j995_j857: [-110 -411  222 -123 -185  141    2  -10 -398   14 -375  121   89  128
 -170 -283  238  -62   25   57 -157  146 -175  -60  181  137 -119 -104]
j194_j843: [-105  226  232 -130  -96   14   98  -34  216  151  -87  156   59  241
 -182 -105   27 -159  -17   69   56  -81  -66  -16  -89   14   13   23]
j162_j778: [-128  118 -349  -79  -32  -47   39  141  348   -1  170   29  144 -152
  251 -141   41 -230 -237 -101  241   48  -83 -217 -283  222  240  211]
j162_j778: [ 227  -43 -163  142   46  -43 -244  188  166  -39  -10 -168   63  185
   35  -64  -91  128   71  -28  265  -50  200  -26  314 -153  -66 -147]
j995_j857: [  26  321   37 -104  -78   27  -79  132  530   63   98   15  178  425
  -52 -284   71 -160 -170  -27  390 -149  139 -167   74   -3   36   19]
j162_j778: [-112  430 -140  154   72  -26  244  -49  445  162  195  162  101   33
 -203  -27 -175 -425  -13 -121   24  -10   31 -289 -522  138  146  237]
j995_j857: [  23 -118  175   22  -10   56 -106  -79 -210   69 -275   47   69  173
 -289 -138   42  127  146   -8  -63   45   92  -62  292  -34  -99   33]
j194_j843: [ 108 -386 -283   87  241 -137 -192 -141 -339   42 -251  -47  -66 -443
  254  166 -161  306  182   28  -10  121  128  113  205  -14   29   71]
j162_j778: [-125  -80  -51  -25  -38   22   68    2  -35   53  -77  140   72 -155
 -109 -105   74 -181    9  -57 -117  116 -154 -128 -196  153   69  130]
j631_j66: [ 186  -48  280  210  304 -123  118 -152 -103  229  -16 -136 -213  -43
 -143   65 -181  107  292   47 -119 -102   59  236  147    4 -154  -94]
j194_j843: [ 106  184   88   84   63  -55   58  -50   37   53   53  -75 -157  139
   64  236 -232  143   98  151   46 -159  104  200   58 -161  -95 -164]
j194_j843: [-319  -94  199 -465 -280   70   52  -99 -194 -100 -195  247   39 -128
  104   19  316  -13 -229   97 -128   67 -294   98 -143   35  139   97]
j995_j857: [  47  451 -197  128   69  -27   -4  -40  299   52  331 -179    4  183
  243  117 -255   80 -123   17  177  -92  250  -38  -16  -15    6   42]
j631_j66: [ -94   75  185   50 -133   64  159  -95 -430 -174  114 -110 -198  -20
  -14  393  -65  244   27   71 -405   31 -127  215  -43 -145  -84 -103]
j995_j857: [ -72 -194 -337  -42   79  -91   61    4 -143  -26   28  -27  -79 -441
  443  120  -65   61  -89   42   54   71 -113   46 -153  188  151  103]
j631_j66: [  53   -2 -256   20  156  -74   86   72  152  142  143   15 -112 -266
  320  -20 -128  -92  -19  107  169  -84  -56   41 -175  221   27   12]
j194_j843: [-238  -88  -90 -272 -121  -26    1   19   52  -57 -136  328   97 -425
  -79   19  226 -204  -67  -81 -120  127 -295  -71 -386   42  254  260]
j194_j843: [ 135  -63  109  259  160   15 -149 -169 -110  211 -133 -143  107  219
 -244 -194 -109   77  209  -80 -126  125  251  -80  350   21 -200  -18]
j194_j843: [  88 -182  -62  175  186  -35  -60  -47 -119  206 -167   10   23 -122
 -159 -164  -88   13  225  -39  -54   85   58  -85  134  148  -73   90]
j995_j857: [ -47  499 -103   26   49  -68  124  -42  502  156  265   23   28  109
  121   71 -204 -201 -107   28  165 -111   82  -42 -307   32   91   79]
j995_j857: [-112 -169  -62  -41  -50   -8   -5 -101 -334 -150  -59 -112    5 -139
  191  131   41  204  -97  -48 -114  142  -21   28   79    9   89   79]
j194_j843: [  -3 -230  234    2   67  -10  -81 -273 -287  153 -323  -85   79  176
  -18 -137    4  147   73   29  -75  121  145   58  369   31 -109  -44]
j631_j66: [  45  135   88  158  113  -95  337   63   77   23  227  -51 -249 -121
  -35  234 -172 -118  110   38  -79 -152 -163  154 -319   12   13  -92]
j631_j66: [-172 -314   20 -177  -15   21 -101 -350 -448  -18 -209 -148  118  -51
  419  -76  129  237 -229    3  -90  247  106   40  295  153   34   85]
j995_j857: [ -34 -179 -281  -28  -90   64 -139  155   23   15 -194   54  219  108
   62 -341   71  -60  -89  -36  277   93   52 -307  155  192   54   97]
j995_j857: [  15 -363  251  -79  -36  -11    5   32 -332  -66 -236   30  -98 -127
 -156   14  162   99  140   27 -171   26 -202  176  139  -63  -51 -113]
j631_j66: [  97  228 -225  215   63   65  -51   93  319   68  247 -141  155  287
    5 -268  -92 -146  -94 -116  216   -7  246 -304   52  147  -51   48]
j631_j66: [ -69  -18 -187  -92   28  -85   -4  -25   54   67   11  -32    4 -183
  363   33  -58   29 -111   64  116   36  -48   63  -58  120  105   55]
j194_j843: [ -36  124  130 -102  -82   29  -76 -169 -137 -172   80  -65  -53   40
  101  296   21  224  -91   31 -166    2   90  187   61 -260  -21  -60]
j162_j778: [  55 -412   56  -79  -67   85 -229   33 -335  -66 -337  116   49  -60
 -173 -130  186  122  130   18  -99   97  -25   -2  282  -70 -111  -69]
j631_j66: [-253  -89  -61 -402 -228  -13 -229 -168 -140 -230 -205  -29  220    0
  392   65  231  271 -368  -43  128  166   62   11  202 -113  254  178]
j631_j66: [-221  -31 -230 -411 -250   22 -277  -15  201 -164 -189  162  330   17
  299 -122  259  -39 -373  -55  283  135   50 -169    4  -60  268  179]
j162_j778: [ -43  368 -137  -76  -71   19   80   24  196 -142  332  -61  -78   75
  309  223  -89   66 -240   71  159 -153   80   37 -162  -66   77    9]
j162_j778: [-279 -125 -108 -253 -285  179 -147 -220 -330 -198 -227   14  291  248
  279 -133  200  140 -382  -25   42  237  171 -246  213   65   92  143]
j194_j843: [ -95   11 -267 -281 -184   10 -348  -15  152 -166 -126    8  270  111
  367  -37  122  143 -309  -17  315   92  195  -99  196 -142  169   82]
j162_j778: [-175  -46 -288    8   92  -73   77 -140   10  129 -101  105  129 -282
  139  -62  -74 -144  -56  -87   24  173  -11 -210 -243  257  213  314]
j194_j843: [ 232  130 -151  257  137   -9 -211  141  386  253  -31   -8  155  261
 -257 -299 -171 -127  209  -46  226  -36  239 -209  189   13 -142  -32]
j995_j857: [-126 -505  -38 -259   -6  -51  -99  -76 -315  -50 -403  149   75 -356
  115 -114  243   76  -36  -30   24  152 -135   -2   97  106  169  166]
j631_j66: [-160  -79  -57  -91   -8  -15  106  -66 -121 -109   78  101  -31 -412
   24  131  130  -95  -69 -105 -243  119 -202   -1 -333   68  160  184]
j162_j778: [  80   87   75  -12  120 -125   18  -49   -3  -15   94  -71 -201 -192
  106  311 -112  209   86   69  -32 -124   -9  288   -4 -169   21  -36]
j194_j843: [ 110  360 -141  217  209 -104   49  -75  324  215  230 -163  -31  120
  160   59 -333    4   31   29  176 -100  234    0  -21   48  -23   23]
j631_j66: [  89  -34   15  104  221  -89  -24  -87   23  177   14  -58  -43 -167
  -35  -50  -72   32  137  -41  -42   12   50   52   60   86  -28   81]
j995_j857: [  -9 -103   54   12  224 -137  191 -135  -33  205   67   51 -200 -474
  130  129  -77 -133  126   72 -222   10 -217  248 -303  157    7   -1]
j995_j857: [ 103 -142  196  -50  -96  110 -137  115  -69  -62 -176   74   41  253
 -293 -188  167   36   82   16   48  -65   37  -40  270 -115 -141 -128]
j162_j778: [-144 -126  135 -107 -178  128  -25 -101 -289  -79 -171   59   99  125
  -95  -78  161   33  -74   -8 -178  136  -38  -72   95   14  -37   15]
j162_j778: [  74   62 -202  124 -141  153  -22  306  105 -202  269  -26   26  112
  -88  -83   66 -144  -71  -71   16  -22  -31 -198 -104   -1  -77 -105]
j194_j843: [  11   37  -43  241  325 -127  213 -136  -56  257   50   80 -150 -455
 -229   91 -203  -87  293  -81 -247   31  -84  -13 -293  202   50  272]
j995_j857: [  -3  269 -107  122   98 -151  207  -26   10  -59  318 -177 -257 -250
  276  504 -290  173   14   59  -90  -94  -67  258 -250  -98   96   -6]
j162_j778: [ 171   49 -251  231  147  -94   42  209   33   -6  238 -146 -209 -248
  120  206 -233  128  152   35   37 -102  -48  107  -58    1  -26  -55]
j194_j843: [ -72 -304  269  -29   29   35  101 -178 -457   65 -171   16  -96 -163
  -93  -26  112   57  105   36 -350  118 -165  136   65  122 -104  -25]
j631_j66: [ -82 -523  147 -200  -99   11 -162  -70 -530   -5 -493   26   46  -97
   37 -122  197  276   59   74  -90  165 -128  112  405   41  -27  -15]
j162_j778: [  81 -175   55  255  352 -130  165 -265 -191  351 -193  -36 -103 -151
  -42  -37 -271  -12  285   43  -90   41   94   47   40  215  -79   49]
j631_j66: [ -39 -128   15  -95   34  -37  -23 -145 -197    9  -95  -50  -42  -99
  241   74   -6  169  -51   75   -8   34   24  130  117   23   14    1]
j162_j778: [ -83 -263  101  -18    8   11  -79 -226 -462  122 -430   20   64   29
  -62  -69  -24  259  122   52 -110  155   69  -11  339   70  -44  103]
j995_j857: [-113 -167   62   90  114  -39   35 -292 -232  205 -216   64   79 -204
 -131  -32  -45  -91  147  -70 -339  253  -32  -30  -81  131   -5  135]
j631_j66: [  57   64  393   87   81   40  169 -131   -8   59   78   34 -103  113
 -348    7   43 -169  131  -28 -261  -66  -20   89 -108  -63 -146 -114]
[ -19  296   38  -36 -165   99   -3   25   27 -140  219 -133  -26  321
  141  123  -37  160 -179   77   50  -95  104   39   97 -119  -68 -104] | j631_j66
[ -81 -377  -36 -225  -86   47 -297 -140 -241  -56 -305   -5  218  -21
  208 -214  246  128 -156  -35   24  222   82  -43  331   33   22   37] | j194_j843
[ -75 -110  188  -84  -57   84 -138 -285 -162  159 -333  110  176  232
  -97 -166   49  -22   23   62 -131  154  139  -35  202   -9 -130  -42] | j995_j857
[  30  150  -81  142  220  -96   68 -195  -28   37  233 -190 -103 -182
  196  206 -178  146   -9  -59  -79    7  146   82  -46   31   44  126] | j631_j66
[ -90   39   37 -135  -92   28  -82 -212 -194 -208  -49  -30   26   59
  155  249   31  233 -150    1  -53   42  161   68   90 -219   67   33] | j631_j66
[ -49 -541  363 -240 -274  184 -297  -83 -597 -287 -454  -57  181  314
 -165 -225  446  297  -90  -62 -138  191   53   -3  632 -177 -121 -139] | j995_j857
[ 105  117    6 -140 -221  115 -395  207  498   10 -219   69  392  725
 -179 -486  164 -113 -134  -24  523  -69  299 -292  424 -164  -66 -120] | j194_j843
[ -31  154 -412   84  181 -134   71  -41  271   49  262    4  -18 -417
  318  175 -183 -158  -75  -68   51   44   13  -45 -417  112  193  182] | j995_j857
[  21   54  -94    5  -93  -28   57  263  135 -183  110  -12  -47  -16
  -32  102   17  -25  -27  -41  131  -97 -120  -20 -122  -98  106  -31] | j995_j857
[ 151  -86  -54  305  193  -23  -30 -138 -337  105    0 -274 -108   41
  103   87 -271  313  175   45 -104   50  215   76  330   43 -185  -74] | j194_j843
[ -11  189 -103 -155 -179  118 -191   92  145 -273   81   67  122  209
  -22   17  143   98 -204  -61  200  -78  183 -162   79 -211   74   80] | j631_j66
[-125 -205  119  -72   15  -28  192 -119 -267   -8  -41   40 -112 -290
   76  102   76  -59   -3   21 -254   84 -232  137 -198  111   43    6] | j631_j66
[  30 -378  117 -131  -12   23 -124  -51 -280  -40 -286  107  -17 -128
  -40  -41  159   77   84   56  -89   53  -55  109  166  -62  -66  -92] | j995_j857
[ -19  -93 -233  -25  -94   15 -148   32  -90  -69  -14 -146   80   48
  370    4  -38  147 -146   54  105  101   66    1  176   19   -5  -83] | j194_j843
[  62 -253 -123   31   42  -31  -66  161  119   -8 -113   98   93 -149
 -138 -192  112 -223   75 -116   80   60  -80 -137  -77   50   59   11] | j194_j843

j787-j462: [ 111 -260  161  121  264  138   22 -177   15 -300  -18    6  103 -103
   91 -216 -132 -161 -155   28  261  -53  120 -214 -116 -119  207   -8]
j370-j984: [ 159  115 -129 -241 -324  200  139  -69  -57  143 -172  264 -280  -45
  173  231 -309 -167  -69   36 -170   72   -9  134  -19  -88  -39   25]
j427-j222: [  69  269  -22 -438  -63  180   85  164  -63   81  -51  105 -201   82
  133  170 -269 -166  -45  -10 -234  157 -170  172   74 -172   47   62]
j370-j984: [-210 -147  105 -279   44   81 -191  312  -76   34   13 -126  -22  -89
   77  -91   64   42   25   72   42  182 -217 -159   93 -103   61   71]
j972-j49: [ 452  296  117 -143  320 -282  355 -367  -79 -349  114  347  225   91
 -117 -243 -154  121 -160 -114   80   51   49  250 -227 -478  520  -92]
j370-j984: [ -60  371 -453 -460 -711   -4 -152  398  154  709  -13  302 -494  279
 -122  417  225  217  150   -1 -522  433 -372  553  106  253 -335  129]
j972-j49: [  57 -204   41 -118   -6   43   62 -154  -51 -153  -21  152  135 -111
   20 -209 -211  -46  -41   31   60   40   56 -149  -73 -116  146  -16]
j370-j984: [ 299  247  101 -608  303 -377  340 -116 -282 -204  128  458  237  138
 -144 -247 -291   29    8 -183  -89  142  -48  259 -122 -501  618   52]
j427-j222: [-271 -115   15  339 -324  153 -194  183  208  257 -123 -279 -279   32
   91  305  221  -35   37   74   10 -186   31 -153  141  492 -486   19]
j370-j984: [-139 -190  105 -122   21  -67 -209  232  -66  -32   91   21  259 -165
  -72  -54  236  177  -28   -1  137  152 -169 -155  -20  -18   46  100]
j812-j30: [   5  106 -121    2 -132  191   62  -20 -120   18 -116  -33   32 -248
  178  204 -207  -56   -1  103 -175   37  -59    5   12 -125 -158  -13]
j787-j462: [  47  347 -311 -442 -436  -14   48  237  -21  334  -76  185 -219   24
  -31  172  128  231    9   53 -375  377 -310  467   47  -66 -224   51]
j787-j462: [  91  -79   17 -506  122 -278  -18   24 -111   58  194  486   83  170
 -154 -204 -167   91  163 -121  -45  294 -160   51 -135 -281  627  120]
j972-j49: [ -20  -79  -24 -430  -43 -134  116  248 -199   93 -123   70  -31  -69
   35  -13   91   53   72 -120   -4  132 -121   97   15  -70   64  163]
j370-j984: [-135 -211   96 -123 -191  -92   94  -19  -26   41  -98   38  -26   32
    7  -79 -143  -50  107  -23  -14 -143  108 -184   63  179  -60   17]
j787-j462: [ -10  156  -48  508  -72  245  -14 -250  -11    2  -79 -149  -93 -176
  216  321 -268 -182  -32  216 -108 -243  147  -98   26  -20 -220 -142]
j972-j49: [-195  -28   97   60   12 -163 -249  183  166  188  180  -32  -89  257
 -138   30  209  141  154  -27   12   29 -114  -74   49  187   92   31]
j812-j30: [ 217  589 -298  292 -162  214  236 -191   -6  111 -162  -71 -232  -62
  197  475 -200 -119  -73  128 -378  -77   26  421   12  -89 -359 -108]
j972-j49: [  12  259 -216  114   18  188  -90  129   -9  110   11 -175  -23  -95
   66  283   98    7   10    8 -144  100 -131  171   42  -46 -187    3]
j427-j222: [ -52 -143  -62 -424 -557   14  221  -10  101  198 -224  202 -274  133
   45  -72 -262  -12  111  -20 -217   47    3  -17   62  232 -170   16]
j370-j984: [  -7  126 -180  108 -434 -140  -44 -118  153  353   29  236 -260  208
 -119  188   17  134  141   36 -203  -10   31  153   -2  220 -109  -60]
j812-j30: [-101 -483  105   86  287   75  -80  -56 -126 -246  -17 -161  217 -200
   25 -343  -22 -168  -18    1  307 -119  191 -349   -3   -9  101   18]
j787-j462: [  62  187  221  -53  325  119  135 -136 -200 -315   27 -107  160 -110
  151  -36 -402 -221 -103   54    6 -159   74 -140   55 -366  192 -106]
j787-j462: [-182   32  300  344  264  -25   14   82    6 -248   -7 -479  227  -88
   57   32  157    6  -54    3  162 -315   72 -235  112  116 -218  -59]
j370-j984: [-122 -412  117 -130   20 -131  -13 -149 -190 -148   61   39  342 -170
  -92 -319 -173   29  160 -108  214 -140  184 -451   17  -58  236  -65]
j812-j30: [  15   26  -51 -389 -104 -320  280   20  -59  107  -39  182   21  201
 -116  -94 -118   89  251 -212 -187   20  -12  126    2   61  131   74]
j427-j222: [ -86   88   94 -130 -213 -169   64   61   30   86    8   80   32   97
  -65   86  -17  123   75  -41 -117  -45  -52  -16   47  122  -68    6]
j812-j30: [ -57  -87  206 -184  256  163  136   -7 -246 -300  -75 -184  218 -209
  182 -104 -373 -264  -36  -15   61 -161   88 -287   94 -219   87  -15]
j812-j30: [  26  128  104 -335  258  108  123  138 -264 -215  -29  -67  220 -192
  143   12 -236 -138  -66  -25  -61   64 -115  -23   43 -333  120   63]
j370-j984: [ 115 -166   31 -275  141 -111   20   17  -61 -109   62  197  115   45
 -138 -272   86    2  -77 -121  164  114   24   46  -75  -83  240   78]
j787-j462: [-104   20  -25   59  -76 -189  -84   41   64  122  108  -33   59  100
 -151   -1  172  205  155  -68  -18  -10  -32  -23   31  120   -6  -35]
j787-j462: [-149   76   97  370   -7  -65  -87  -78   16    8   68 -140  100  -35
    0  163  -18   40   72   95  -35 -217   68 -158   50   95 -117  -88]
j972-j49: [ 231  336 -232  235 -121 -180 -208  -63  204  265  216  321 -165  161
 -197  200  405  388  -48   52  -46  311 -212  426 -200 -106  160  -34]
j812-j30: [ 104 -127 -272 -447 -348  -79  -67   96   50  367    4  440 -314  225
 -169  -45  105   34   80 -141  -59  275  -49  253  -44  124  125  128]
j972-j49: [-137 -235  -22  139 -315  133  -28  -89  103   81 -152  -70 -178  -63
   91  -55  -77  -40   10  161  -12  -88  101 -175   53  216 -261  -65]
j427-j222: [  59  -58  225   64  439 -155  232 -107   43 -332   13 -223  129  205
  -88 -352   25 -125  -43 -163  199 -257  225  -41   23   62  107  -38]
j972-j49: [ 102   72 -138 -551  112   35  -87  167 -199   59  139  276   68   13
  -85  -62 -105  -68   10 -111  -83  310 -159  163   -4 -298  322  109]
j427-j222: [  60 -152  -39 -593   45 -222 -140  239  -98  121  141  414  -25  129
 -203 -277  200  139  -10  -77   64  410 -212  197  -85 -180  407  183]
j812-j30: [-143  -79  119  313  -26   85  -96  160  226   -8  -90 -322 -101  -28
  102   68  315  128  -71  101  110  -19 -109  -89   13  224 -280   13]
j972-j49: [-49 168  58 106  74 -59 -14  73 -46  21  53 -99 104 -32  29 239  17  56
  83 -60 -41 -75 -66 -40  21 -26   8   9]
j370-j984: [ 147   55  362  -48  608  -56  353 -258 -173 -527  -15 -130  212  -23
  165 -323 -448 -203  -67   -4  122 -198  127 -169  -50 -449  441  -91]
j427-j222: [ -36 -159  275 -306  117  -70   21   30 -178 -204   57  194  283 -106
   13 -115 -242  -65  -43  -24   84    1  -29 -254  -31 -181  282   75]
j812-j30: [-138 -159 -146   67 -458  251 -223  -12  129  266  -63   67 -289  -11
   42  106  -67  -86   -5  173  -87   22   43 -102   83  243 -277  -45]
j972-j49: [ -81   97  -84 -404 -154   40 -143  335  -38  156   59   84   22    6
  -78   73  142   91  -22  -25 -141  270 -248  140   78   -1  -89  108]
j787-j462: [  92   51  -61 -342   49  -87  127   20  -85  -48   17   91   76   33
  -74 -188  -35   67   27 -101  -44  141  -58  124   -8 -164  148    7]
j427-j222: [ -29   67 -152  189   78   48  -80  176   58  149  -52 -168 -196   64
   16  149  288  -63  -19   20  -36   18  -26  241   29  177 -228   96]
j787-j462: [  51  366  146  729  154   21  219 -309   33 -148 -126 -315 -111  -36
  228  325 -153 -141  -84  195  -70 -457  219   34   13    7 -249 -171]
j370-j984: [ 108  -10 -146 -378 -115   59  122   86  -41   36  -90   93  -52    0
  -18  -87    8  -11  -30 -122  -41  163  -48  160    6  -30  -25   59]
j812-j30: [ -22  174  191 -372   77 -291  140  -19 -199 -103  146  207  288   88
 -134  -84 -266   43   92  -90 -137  -53  -17  -37   46 -195  269  -14]
j427-j222: [  -6  -48 -181  -75 -172  204   -1   82  -30   93 -134  -25  -73 -161
  118  111  -30  -51   -6   39  -95  118  -68   46    9   23 -190   54]
j427-j222: [  34 -110   37  156   75   72   72 -225   10  -80  -53  -44 -120   47
   63 -115 -206 -203   -4   37   75 -194  227 -110   12   15   51  -85]
j427-j222: [  -2 -255 -113  288  -80  151 -102  -96  199   16  -63 -124 -118  -48
   25 -125  168   52  -22   59  153   35   57  -91  -60  157 -123  -51]
j972-j49: [-104 -233 -255 -460 -287  259 -355  174 -208  232   88  320   50 -234
  -29   19 -162  -93   31   71  -98  339 -136 -104   46 -133   71   93]
j972-j49: [-105 -185  -82  -73 -133  -15  -53  184  -21  255 -135   -4 -324   77
   43   71  143 -113   74  -18   19  -19   38   67   61  227 -119  135]
j787-j462: [  96  -80  248   76  507 -279   11   22   68 -309  180 -110  292  119
 -193 -327  370  197  -70 -202  372   -9   -1  -39 -111  -85  334   13]
j787-j462: [ -27  101  314  455  470   36  186 -219 -134 -431  -30 -418  277 -143
  150    2 -215 -242  -92   39  145 -488  278 -254   70  -95  -55 -135]
j427-j222: [  41 -207 -116 -626 -501  220  188  -63  -37  205 -241  354 -412   92
  147  -77 -547 -290   62  -10 -199   88   72  -44   69   41   27   39]
j370-j984: [  52 -178  367  171  412 -145  217 -323 -199 -467   -3  -78  351 -190
   94 -276 -291  -77  -37    6  277 -303  228 -373  -82 -294  348 -106]
j972-j49: [  53  -30  242 -172  161 -194  252 -104 -167 -213  -23   90  226  -54
   54  -70 -263   -1   69 -119   61 -126   41 -178  -58 -197  301   13]
j972-j49: [ -11  -98  138  114   39 -134  121 -118   17  -93  -56  -54   -1   34
    6 -119   -7   21   17   -7  105 -167  123 -100  -14   54   30  -43]
j427-j222: [ -45 -389   91  -89  -52   45   34 -111  -20  -88  -77   38    3  -27
   10 -244 -149 -151   10  -48  184 -129  202 -279   13  109   61   -6]
j812-j30: [ 261  253  -48  -38  443 -472   31  106  -39  -64  247  200  291  121
 -276  -49  502  386   12 -232  107  274 -223  421 -240 -255  430  135]
j812-j30: [ -33 -137  -25 -123   67  -12 -106  149   29   51   38   10  -44   77
  -71 -106  164  -10    4  -62   82  102  -41   29    5   71   52   86]
j812-j30: [  78  -81   50 -162  244 -184    4   42 -104 -138  102  128  250  -57
 -100 -196  117  142   -6  -78  121  163  -96   27 -117 -210  301   75]
j370-j984: [ -50  162 -236 -125 -294  144 -110  276   58  307  -78  -29 -255    7
   38  271  206   58   -5   33 -190  203 -197  255   75  130 -308   82]
j787-j462: [  28  143 -238 -148 -194  -26  -98  205   11  270   12  132 -131   40
  -79  182  249  122   13  -26 -141  230 -170  308   -5   59 -120  101]
j812-j30: [  69   56 -195 -205   -2  -95 -130  186   42  173  106  205  -50  110
 -152  -25  268  150    6  -37  -75  334 -205  308  -77  -29   97  126]
j370-j984: [ 136  222 -189  -49 -109 -114   81    8   55  121   14  105  -48  106
 -122   70  183  147    0  -80 -117  110  -55  326  -40   35  -78    8]
j787-j462: [ -55  -51 -138 -221 -138   14  -32   92  -71  126   -5   68   12  -20
  -46    0  -30   -8   91  -50 -101   88  -32   27   50   41  -46   45]
j427-j222: [ -12 -210  242  -97  198 -269  -15   32   43 -224  144   83  348   42
 -192 -311  196  213  -26 -118  233   50  -44 -156 -100   -6  250   47]
[-167   76  -11 -227  -70   61    4  286  -31  105  -77 -174  -74    2
   81   88   14   -4   74   12 -171   80 -169   40  132   59 -186   73] | j370-j984
[ 227  201   24  123  458 -327  -36  -70   10 -136  278   95  208  155
 -251 -148  337  241  -32 -151  189  101  -46  237 -162 -246  422  -17] | j972-j49
[ 105  196  -61 -281 -169  -10  -23   24  -57   98   81  322   34  -19
  -23  153 -133   99  -13    0 -159  221 -183  117  -61 -207  164   25] | j972-j49
[ 128  105  140   44  376  176   17 -151 -153 -391  111 -104  383 -276
  107  -72 -241  -35 -128   17  127   12  -31 -203  -60 -461  269 -114] | j427-j222
[-148 -307  295   92    9   11  -11  -21  168  -49  -52 -131 -183  215
   29 -127  -62 -188   17  -59  221 -293  205 -335   85  316    2  -10] | j787-j462
[ -67 -111    8 -506 -190  -91  -65  160  -50  151   39  262  -92  103
  -81 -146  -54   63   64  -19  -67  218 -137    6   35  -49  175   74] | j972-j49
[  46 -138  101  152  320 -231  131 -189  -31 -184   29  -49   66  136
 -115 -331   37  -79   13  -49  167 -208  251   -1  -30   26  156  -34] | j427-j222
[ 138  -18 -347 -360 -574  104  -41  -57   90  411  -79  542 -464  159
  -39   64 -154  -50   -1   87 -258  302  -52  304  -54   74  -18   55] | j787-j462
[ 181  -66  442  182  747 -207  260 -178   11 -566   56 -221  264   76
   25 -381   30  -11 -119 -150  415 -206  121 -164 -139 -257  463  -40] | j787-j462
[   6 -302  302 -275  462  -77  102  -46 -245 -395   27  -47  277 -124
   37 -461 -187 -117  -40  -67  300  -55   90 -302  -18 -334  440    8] | j370-j984
[  34  159 -178 -162 -286  158 -126  -21  -84  283   31  284 -237   14
   53  297 -273 -146   42   66 -214   83  -28   83   41  -88   45   -4] | j972-j49
[-125 -283   63  149  124  197 -338   23  -35  -61  115  -79   72 -118
  -23  -99   54 -162 -100   81  241  -57  111 -276   52   30   24  -17] | j812-j30
[ -52  183  -24 -143   12   18   26  195   62   43   -6 -171  -73  112
  -16    6  120   53    2  -29 -114   78 -128  152   99   44 -145    8] | j972-j49
[  -4 -213  186 -476 -128   72   56 -122  -73 -167    6  267   99  -84
   65 -325 -462   -4  -20   88   -1  155  -70 -304  -26 -293  332  -63] | j812-j30
[ 115  210 -212  362   99 -348 -199  -43  104  181  286  180  151  126
 -308  143  469  370  105  -83    5  142  -95  301 -175   20  153   12] | j812-j30
[ -72   11 -144   13 -142  241 -189  230   41   75  -34 -193   25 -214
   55  133  266  128  -82   47   11  193 -191   16   44   29 -283   18] | j787-j462
[ 104  158 -293    7 -197 -112  -50  105  218  299   38  136 -214  232
 -171  109  366  219   56  -86 -130  235 -141  404  -71  198 -111   67] | j427-j222
[ 125  125  -63   17 -117 -152  -11 -188  -96   66  101  285   80  -67
  -73   89  -67  163   37    9  -23   47   -5   44 -100 -211  218  -70] | j370-j984
[ -75  -15  206   -8  -16  -21  287   49   84 -115 -226 -274 -112   66
  156  -38  -49  -37    5  -29   -1 -193   36  -79   76  164 -201   -2] | j812-j30
